Each row comes from the steps of one path. Every step used is in the known rows, and no mark comes twice. Write the path behind each row, first mark first.
In the rows, 128 means zero.
Known rows:
sobik biga mefudo mavi: 94  120  99  132  148  147  161  108  107  112  176  131  147  121  146  100  116  153  131
rofe mavi sobik: 137  136  145  115  100  134  148  145  130  130  134  128  159  112  152  163  122  106  137
mavi sobik: 134  138  128  129  107  138  137  145  130  113  141  113  166  122  156  157  119  124  152
rofe mavi sobik biga mefudo: 126  136  128  104  118  152  128  117  115  125  136  138  166  139  168  95  109  122  144
sobik rofe kebur: 139  148  124  132  129  88  112  144  134  115  153  109  137  144  107  154  119  116  132
sobik rofe kebur mefudo mavi: 159  137  115  130  139  81  137  142  107  108  165  117  141  125  58  179  128  108  116
kebur biga mefudo: 67  131  75  112  146  122  148  145  120  124  159  113  135  151  144  98  98  140  139
biga kebur mefudo mavi sobik rofe: 176  133  124  120  137  91  125  129  87  108  142  126  161  107  91  142  108  118  142
mavi sobik biga: 113  143  122  111  100  152  111  126  121  110  141  123  177  132  164  136  111  113  159
sobik biga kebur mefudo: 107  153  108  105  130  114  116  137  99  102  141  128  132  144  102  123  138  115  148
rofe sobik biga kebur: 142  142  137  118  134  144  112  122  113  123  147  132  130  135  139  98  115  144  168
rofe sobik: 139  144  131  134  120  143  153  148  141  122  153  113  146  127  137  149  121  136  153
mavi sobik biga kebur: 138  138  136  115  120  137  96  117  105  115  134  132  150  132  158  102  114  132  167
kebur mefudo sobik rofe: 97  165  112  126  102  88  115  137  99  83  141  103  185  138  90  162  112  83  149
sobik biga kebur: 99  141  118  118  131  127  114  124  109  116  147  129  123  134  141  110  126  134  153
mefudo mavi: 105  123  117  146  128  134  182  136  117  121  171  119  140  97  128  170  126  133  122
sobik biga: 76  152  111  115  106  139  127  130  127  109  153  122  148  133  144  139  123  114  143
sobik biga mefudo: 84  139  99  120  135  144  134  120  126  108  160  120  151  151  157  95  115  136  139
kebur biga mefudo mavi sobik rofe: 114  116  87  114  149  108  135  117  96  128  162  126  174  123  137  99  58  135  135

Which path is each row?
124  149  123  140  126  100  129  139  81  101  135  113  142  136  96  132  140  121  166 -> biga kebur mefudo sobik
179  122  127  132  136  113  152  135  85  116  143  127  148  105  101  147  133  137  145 -> biga kebur mefudo mavi sobik
121  134  109  118  139  116  138  124  81  110  159  136  129  115  90  129  138  125  137 -> sobik biga kebur mefudo mavi
165  134  127  119  142  134  139  118  88  118  159  139  134  119  90  118  127  140  154 -> rofe sobik biga kebur mefudo mavi
138  138  108  103  129  88  85  144  117  131  142  114  155  152  116  136  83  112  149 -> mavi sobik rofe kebur biga
101  160  116  136  101  113  143  143  97  91  144  105  168  133  100  165  136  98  156 -> kebur mefudo sobik
161  129  118  142  138  108  165  149  106  119  165  118  129  126  70  182  155  123  119 -> rofe kebur mefudo mavi
149  127  96  109  156  94  94  134  112  129  147  115  158  167  127  85  73  132  151 -> mavi sobik rofe kebur biga mefudo
93  146  129  138  122  126  104  105  80  105  144  128  143  130  137  97  122  133  175 -> mefudo sobik biga kebur
100  144  129  132  130  103  135  124  105  106  143  119  164  132  131  106  96  110  138 -> biga mefudo sobik rofe mavi
152  121  110  114  140  94  115  128  97  136  158  126  151  125  101  145  81  122  136 -> mefudo mavi sobik rofe kebur biga
126  123  126  126  115  153  138  112  105  119  160  134  172  104  148  144  112  126  144 -> mefudo mavi sobik biga
99  133  113  155  131  131  149  125  106  103  155  109  163  138  149  99  116  145  160 -> biga mefudo sobik
189  121  140  140  137  102  125  125  113  122  157  119  160  114  112  157  106  128  135 -> mefudo mavi sobik rofe kebur
94  155  143  126  101  101  127  132  112  109  139  119  164  116  122  152  103  88  139 -> mefudo sobik rofe mavi
117  149  127  115  108  157  126  129  132  120  152  122  156  137  144  128  111  124  159 -> rofe sobik biga
